Each row, then one of two labels for whether it has a hidden trait; a new part has new ones
-29,4,-1,2,-7,2,-6,1,0,2,2,5,-2,33,16,0,3,1,0,-6,-3,3,2,4,2,2,16,-1,1,-10,-2,4,-4,-17,0,0,-3,1,3,8,-2,-1,7,2,-3,0,-2,-6,-3,-2,1,-5,1,1,-8,-3,-4,-1,3,-7,3,-2 => <80>
-11,8,1,0,-5,-2,-7,0,1,6,-2,-7,0,-17,2,9,-1,0,4,3,-1,-1,0,1,9,1,0,-1,4,-15,-3,2,-11,5,-4,-1,-5,-4,-2,2,4,-1,-3,4,7,4,-1,-16,-9,-1,-5,-6,-2,1,5,6,-1,1,0,-6,9,-3 => <79>
5,3,2,0,2,0,1,-2,4,2,-4,-6,1,-28,-10,7,-3,-2,8,7,1,-4,1,-8,4,0,3,-4,4,-9,-1,-3,-8,18,-5,1,-2,0,-5,-6,3,-3,0,6,-1,-3,-4,-9,2,2,8,1,-4,0,9,5,3,-2,-1,7,-3,1 => <79>
1,3,1,0,4,-1,4,-2,1,2,-3,-6,1,-31,-10,4,-3,-1,4,6,1,-5,2,-5,4,-1,-2,-5,5,-9,-1,-3,-8,18,-5,3,0,-2,-5,-6,5,-2,3,7,2,-2,-3,-11,5,0,7,-2,-4,-1,8,5,0,-1,-2,3,-2,2 => <79>
-47,2,-1,4,-10,7,3,0,1,0,3,12,-6,63,31,-3,3,2,2,-15,-3,2,12,12,-5,3,19,5,1,-10,-1,11,-3,-35,-3,-8,-2,6,8,20,-2,3,9,-6,-13,1,-1,-10,-15,-3,4,-10,4,0,-18,-8,-6,-3,4,-16,0,-5 => <80>
-6,7,1,-1,-4,-1,-7,-1,3,6,-3,-6,0,-22,6,10,-2,-1,7,4,1,-1,0,-4,7,0,4,-1,4,-14,-3,1,-11,8,-4,0,-5,-3,-3,0,3,-1,-4,5,3,1,-2,-13,-4,0,-1,-4,-3,1,6,5,1,0,0,-3,5,-2 => <79>
13,2,1,-1,8,-5,0,-1,0,1,-3,-8,3,-48,-26,3,-2,-1,0,13,1,-5,-4,-10,4,-2,-7,-10,5,-6,0,-9,-5,31,-2,9,3,-4,-8,-14,4,-4,1,9,6,-4,-3,-6,14,1,7,2,-6,-1,17,8,1,0,-3,12,-4,4 => <79>
-13,6,0,0,-3,1,-4,0,2,3,0,-2,0,-3,6,5,0,0,4,2,-1,0,-1,1,5,0,6,-2,3,-10,-2,2,-8,4,-3,2,-4,-1,1,1,2,-1,1,6,1,0,-2,-10,-3,-1,1,-4,-2,0,2,2,-1,-1,1,-2,3,-2 => <80>
-17,2,0,1,0,1,-1,0,0,-1,2,3,-1,17,4,-4,2,1,0,-2,-2,0,3,2,-1,1,9,-5,3,-7,-1,3,-5,-4,-1,2,1,2,0,2,0,-2,8,4,-3,-3,-3,-7,4,-1,7,-4,-2,0,-3,-1,-4,-2,2,-1,-2,0 => <80>
10,2,2,0,6,0,4,-2,5,1,-4,-6,1,-27,-11,6,-4,-2,7,9,2,-4,0,-10,3,-1,4,-6,4,-7,-1,-4,-8,22,-4,3,-1,1,-7,-6,4,-2,1,5,-3,-4,-5,-8,7,2,11,2,-5,0,9,4,3,-2,-2,11,-7,3 => <79>
-33,6,0,2,-16,6,-7,0,2,4,1,7,-5,55,32,4,3,0,6,-13,-2,4,9,16,3,3,19,10,0,-13,-4,13,-6,-35,-3,-10,-8,3,10,15,-3,3,-2,-6,-7,5,0,-11,-22,-2,-7,-11,4,1,-18,-5,-3,-2,4,-19,9,-8 => <80>
-2,4,1,0,0,0,-2,-1,3,3,-2,-3,0,-7,3,7,-2,-1,5,3,1,-1,2,-4,5,0,8,-3,3,-11,-2,0,-7,4,-3,1,-4,0,-3,0,2,-2,-1,4,-1,-2,-4,-9,-1,1,5,-2,-4,0,5,3,1,-1,0,5,-2,-1 => <79>
-17,4,-1,1,-4,1,-7,1,1,2,2,2,-2,11,11,1,2,1,1,-2,-2,1,1,4,2,1,12,-3,1,-13,-2,2,-5,-8,-1,1,-3,1,1,4,-1,-2,4,3,-4,-2,-3,-7,0,-1,2,-4,-1,1,-5,-1,-2,-1,3,-4,3,-2 => <80>
-24,2,-1,1,-3,1,-2,1,-2,0,3,3,-1,15,1,-6,3,2,-3,-3,-3,-1,4,4,0,1,5,-6,3,-4,-1,1,-2,-5,-1,1,1,1,0,3,1,-1,10,4,-3,-3,-2,-6,5,-3,5,-5,1,-1,-2,-1,-5,-1,2,-5,0,-1 => <80>
-22,6,-1,1,-9,0,-8,1,1,3,2,0,-2,17,16,2,2,1,2,-3,-2,3,0,7,6,2,14,-1,1,-14,-3,5,-7,-10,-1,0,-4,-1,2,6,0,-1,3,4,-2,1,-1,-7,-3,-2,-2,-6,-1,1,-5,0,-2,0,3,-6,6,-3 => <80>
0,5,1,-1,1,-2,-3,-2,2,5,-4,-13,1,-34,-9,8,-3,-1,6,10,1,-4,-1,-5,8,0,-4,-2,5,-15,-2,-1,-13,17,-4,10,-3,-4,-5,-7,6,-2,-2,7,5,1,-2,-13,-1,0,2,-4,-4,0,10,7,1,0,-2,2,3,0 => <79>
-16,2,0,1,-2,0,-2,1,0,1,1,1,-2,14,3,-1,2,0,0,-1,-2,-1,3,1,2,0,7,-5,3,-10,-1,1,-4,-2,-1,1,1,0,0,0,1,-1,8,5,-2,-2,-2,-8,3,-2,5,-11,-2,0,-1,0,-4,-1,1,-3,0,-1 => <80>
-7,3,1,0,-1,0,-1,-1,2,3,-2,-2,0,-14,-1,4,-1,0,4,3,0,-2,3,-1,4,0,3,-4,3,-10,-1,-1,-9,2,-3,2,-2,0,-2,0,2,-2,2,4,1,-2,-3,-10,-2,0,5,-4,-3,0,2,2,-1,-1,0,1,1,0 => <79>
-37,4,-1,2,-11,5,-3,1,1,2,4,9,-4,55,23,-2,4,2,2,-12,-3,3,7,11,1,2,17,3,0,-10,-2,10,-4,-27,-1,-5,-3,3,7,15,-3,2,5,-2,-8,1,-1,-15,-12,-3,0,-8,3,0,-14,-5,-5,-2,4,-13,4,-5 => <80>
-26,8,-1,0,-11,0,-13,1,0,4,0,1,-2,-16,16,6,2,1,2,-1,-2,2,-1,8,10,3,8,0,1,-16,-4,5,-8,-12,-1,-2,-6,-3,3,7,0,-1,-1,3,3,4,-1,-12,-9,-2,-7,-7,-1,2,-5,2,-3,1,4,-15,12,-5 => <80>
4,2,2,0,4,0,3,-2,3,1,-3,-4,1,-25,-11,5,-3,-1,5,6,0,-5,3,-7,2,-1,1,-6,4,-9,-1,-3,-8,20,-4,2,0,0,-5,-6,5,-3,3,6,-1,-4,-4,-9,4,1,10,0,-5,-1,9,4,0,-2,-2,5,-4,2 => <79>
-27,2,-1,2,-7,2,-3,2,-1,0,4,7,-2,26,13,-5,4,2,-2,-8,-4,2,3,7,0,1,12,-4,1,-6,-1,3,-3,-16,1,1,0,3,3,7,-1,-1,10,1,-6,-2,-2,-5,0,-2,5,-6,1,0,-8,-4,-5,-2,4,-6,0,-3 => <80>
-25,4,-1,1,-6,2,-6,1,0,1,3,5,-2,31,14,-1,3,1,0,-6,-3,3,2,6,2,2,14,-3,1,-10,-2,5,1,-15,0,0,-2,1,3,8,-2,-1,7,1,-5,-1,-2,-8,-3,-2,2,-5,0,1,-7,-3,-4,-1,3,-5,1,-3 => <80>
5,5,1,-1,3,-4,-1,-1,1,3,-4,-10,2,-42,-14,7,-3,-1,4,10,1,-4,-2,-7,8,-1,-7,-6,5,-8,-1,-5,-9,22,-3,4,-1,-4,-7,-11,6,-3,0,10,6,-1,-2,-11,6,0,2,-1,-5,0,13,8,2,1,-2,5,1,2 => <79>
-11,6,1,0,-4,0,-4,-1,3,4,-2,-3,0,-9,0,6,-2,0,6,3,0,-2,0,-2,5,1,8,-2,3,-12,-2,0,-10,4,-3,1,-5,-1,-2,0,2,-2,0,5,0,0,-3,-10,-3,0,1,-2,-3,1,2,4,0,-1,0,1,2,-2 => <79>
-36,4,-1,1,-6,0,-6,1,0,2,1,1,-1,6,7,2,2,1,1,-1,-2,1,1,3,4,2,7,-3,3,-12,-2,2,-5,-9,-1,1,-2,0,0,2,0,-2,4,4,-2,-1,-2,-9,-1,-1,1,-5,-2,0,-3,1,-3,0,2,-4,3,-2 => <80>
